Here is a tiny trained network, its code and every weight. The questions are about switching its units off for an input and a target symbol, where a switched-off unit gives its printed mean instead of its output.

import numpy as np


def w(rows, s, z=0):
    codes = np.array(rows[::2]) - 128.0
    scale = np.full(codes.shape[1], s)
    scale[-1] = z or s
    return codes * scale


def norm(h):
    return h / np.sqrt((h * h).mean(-1, keepdims=True) + 1e-5)


def f(y):
    return np.maximum(y, 0)


def softmax(a):
    e = np.exp(a - a.max(-1, keepdims=True))
    return e / e.sum(-1, keepdims=True)


def log_softmax(a):
    a = a - a.max(-1, keepdims=True)
    return a - np.log(np.exp(a).sum(-1, keepdims=True))


def net(x, mask):
    ids = ['αβγδεζθμξπστφψω'.index(c) for c in x.split()]
    T = len(ids)
    res = E[ids] + P[:T]
    u = 0
    for l in range(2):
        r = norm(res)
        for j in range(2):
            rows = slice(3 * j, 3 * j + 3)
            q, k, v = (r @ M[l][rows].T for M in (Q, K, V))
            z = softmax(np.where(np.tri(T) > 0, q @ k.T / 3**0.5, -1e9)) @ v
            o = O[l][rows]
            res = res + np.where(mask[u + j], z, o[:, -1]) @ o[:, :-1]
        u += 2
        y = f(norm(res) @ A[l][:, :-1].T + A[l][:, -1])
        res = res + np.where(mask[u : u + 4], y, B[l][:, -1]) @ B[l][:, :-1]
        u += 4
    return log_softmax(norm(res)[-1] @ U[:, :-1].T + U[:, -1])


Q, K, V, O, A, B = {}, {}, {}, {}, {}, {}
E = w([
[162,28,71,196],'α',
[155,44,67,177],'β',
[95,131,116,142],'γ',
[109,170,155,99],'δ',
[137,139,159,140],'ε',
[77,82,214,246],'ζ',
[99,87,171,154],'θ',
[120,143,185,145],'μ',
[156,91,107,124],'ξ',
[122,176,160,107],'π',
[108,165,153,98],'σ',
[109,171,157,102],'τ',
[125,55,126,67],'φ',
[240,81,243,185],'ψ',
[106,79,162,146],'ω',
],0.013)
P = w([
[142,140,120,98],'0',
[230,179,121,243],'1',
[175,175,133,253],'2',
[159,173,119,236],'3',
[161,166,128,223],'4',
[168,162,125,213],'5',
[176,165,119,188],'6',
[181,152,125,173],'7',
[192,145,120,162],'8',
[191,143,118,146],'9',
[198,146,121,142],'10',
[213,138,127,145],'11',
],0.0051)
Q[0] = w([
[159,83,179,232],'0.h0',
[128,60,75,142],'0.h0',
[128,151,89,36],'0.h0',
[111,215,232,232],'0.h1',
[3,168,119,161],'0.h1',
[158,24,67,94],'0.h1',
],0.0078)
K[0] = w([
[100,155,62,102],'0.h0',
[110,220,116,152],'0.h0',
[144,105,206,148],'0.h0',
[47,188,35,174],'0.h1',
[90,173,127,194],'0.h1',
[136,105,194,2],'0.h1',
],0.0083)
V[0] = w([
[253,129,224,151],'0.h0',
[174,171,27,106],'0.h0',
[83,69,222,74],'0.h0',
[93,132,82,46],'0.h1',
[97,71,86,244],'0.h1',
[167,30,162,78],'0.h1',
],0.0056)
O[0] = w([
[157,171,107,160,254],'0.h0',
[109,253,90,48,131],'0.h0',
[45,134,250,166,79],'0.h0',
[91,92,88,120,55],'0.h1',
[144,47,117,119,185],'0.h1',
[11,174,200,175,182],'0.h1',
],0.0052,0.0037)
A[0] = w([
[171,89,2,123,122],'0.n0',
[215,176,189,179,1],'0.n1',
[153,247,186,125,52],'0.n2',
[20,80,250,112,221],'0.n3',
],0.0069,0.00059)
B[0] = w([
[194,163,138,42,213],'0.n0',
[196,138,11,115,255],'0.n1',
[64,65,145,204,196],'0.n2',
[138,87,1,125,182],'0.n3',
],0.0059,0.0058)
Q[1] = w([
[153,66,108,145],'1.h0',
[63,92,149,99],'1.h0',
[145,69,178,130],'1.h0',
[192,80,78,149],'1.h1',
[168,118,63,134],'1.h1',
[74,133,247,112],'1.h1',
],0.014)
K[1] = w([
[70,142,181,20],'1.h0',
[184,183,139,149],'1.h0',
[130,174,160,118],'1.h0',
[74,160,216,70],'1.h1',
[79,161,230,122],'1.h1',
[167,103,3,136],'1.h1',
],0.012)
V[1] = w([
[175,92,100,104],'1.h0',
[189,178,229,191],'1.h0',
[148,231,108,49],'1.h0',
[4,211,56,114],'1.h1',
[73,52,253,24],'1.h1',
[87,34,140,162],'1.h1',
],0.0068)
O[1] = w([
[178,45,145,99,172],'1.h0',
[168,217,200,231,2],'1.h0',
[198,177,73,126,103],'1.h0',
[3,232,108,103,207],'1.h1',
[143,124,181,62,43],'1.h1',
[140,30,184,133,132],'1.h1',
],0.0076,0.0044)
A[1] = w([
[205,41,69,254,178],'1.n0',
[233,29,183,106,121],'1.n1',
[249,104,90,147,249],'1.n2',
[232,31,104,220,121],'1.n3',
],0.0037,0.002)
B[1] = w([
[108,109,40,94,249],'1.n0',
[113,151,255,143,198],'1.n1',
[97,113,164,82,253],'1.n2',
[77,213,107,163,227],'1.n3',
],0.0069,0.004)
U = w([
[137,103,110,144,247],'α',
[170,92,95,108,160],'β',
[214,122,132,4,132],'γ',
[82,174,168,119,89],'δ',
[171,127,102,222,93],'ε',
[134,95,158,179,141],'ζ',
[111,98,230,130,123],'θ',
[147,123,151,186,77],'μ',
[194,175,82,58,114],'ξ',
[99,199,142,170,97],'π',
[72,157,159,102,84],'σ',
[74,185,158,131,101],'τ',
[51,38,84,57,118],'φ',
[219,125,162,162,139],'ψ',
[95,99,217,114,103],'ω',
],0.011)

Each question gives the input, a string of symbols that net reads in full, and the target symbol t.
The units are the heads (3 rows each of Q, K, V and O) and the neurons (one row each of A and B). Each row of codes is followed by its name. A weight is (code - 128) times the scale printed after its matrix; where a second scale follows, it is the last column's (O, A, B and U).
mask holds one flag per unit, layer by layer, with each layer's heads first. A switched-off unit (its flag False) gives its mean, the last column of its rows in O or B, instead of its output. The means were averaged over made-up inputs and are rounded, as every weight is.
A unit's drop is (log p(t) with every unit on - log p(t) with that unit switched off) / (log p(t) with every unit on - log p(t) with every unit switched off).
The circuit of an input: a set's keep is (log p(t) with only the set's units on - log p(t) with every unit switched off) / (log p(t) with every unit on - log p(t) with every unit switched off). Starting from all 12 units, units are removed one at a time, each time the one whose removal leaves the highest keep (on an exact tie, the one counted first), for as long as the keep stays at least 0.8.
units of the circuit, in order: the units of the circuit, biggest drop first
most important unit: the unit with the biggest drop
k most important neurons: the k neurons with the biggest drops, biggest first
k most important neurons of layer l: the k neurons of layer l with the biggest drops, biggest first
which heads matter: for each layer, one digit per head in row order, 1 if its drop is at least 0.15 and else 0, layers parted by /
input φ φ π ξ ξ α, target φ: units of the circuit, in order => 0.n1, 0.n3, 0.h1, 1.h0
input φ ξ ω ω β φ ε ξ μ ε, target φ: which heads matter => 01 / 00
input φ θ ε β, target φ: units of the circuit, in order => 0.n1, 0.h1, 1.h1
input ξ ξ ζ ε μ φ ψ θ φ φ φ ε, target φ: which heads matter => 11 / 10
input σ φ τ φ π, target φ: units of the circuit, in order => 1.h0, 0.h0
input γ α β σ π φ γ ε, target γ: units of the circuit, in order => 0.h1, 0.n1, 1.h1
input ξ τ τ ξ θ ξ ξ, target ξ: 3 most important neurons of layer 0 => 0.n1, 0.n0, 0.n3
input ξ ξ ξ ξ θ ξ β α π π ε γ, target ξ: which heads matter => 10 / 01
input ξ ξ θ φ ξ γ π γ ξ, target γ: 2 most important neurons of layer 1 => 1.n3, 1.n0
input φ θ ξ ξ θ π α π, target φ: most important unit => 0.n3
input γ ε γ δ γ, target γ: 2 most important neurons => 0.n0, 0.n1
input φ π μ ξ β, target φ: 3 most important neurons => 0.n1, 0.n3, 0.n0
input φ ω ξ, target φ: 2 most important neurons of layer 0 => 0.n3, 0.n1
input φ ξ α, target φ: most important unit => 0.h1
input γ ξ ψ δ γ π ε ξ, target γ: which heads matter => 11 / 00
input ξ θ τ σ τ ξ σ σ θ, target ξ: 2 most important neurons of layer 0 => 0.n1, 0.n3
input α π β α φ ψ ζ φ π γ, target γ: 2 most important neurons of layer 0 => 0.n0, 0.n2
input ξ θ π β ξ, target ξ: 3 most important neurons of layer 0 => 0.n1, 0.n0, 0.n3
input φ ξ ξ ξ ε ξ ξ δ τ, target φ: 3 most important neurons => 0.n3, 0.n1, 0.n2
input γ β ζ φ π ε, target γ: most important unit => 0.h1
input φ π ξ, target φ: 3 most important neurons => 0.n3, 0.n1, 0.n0
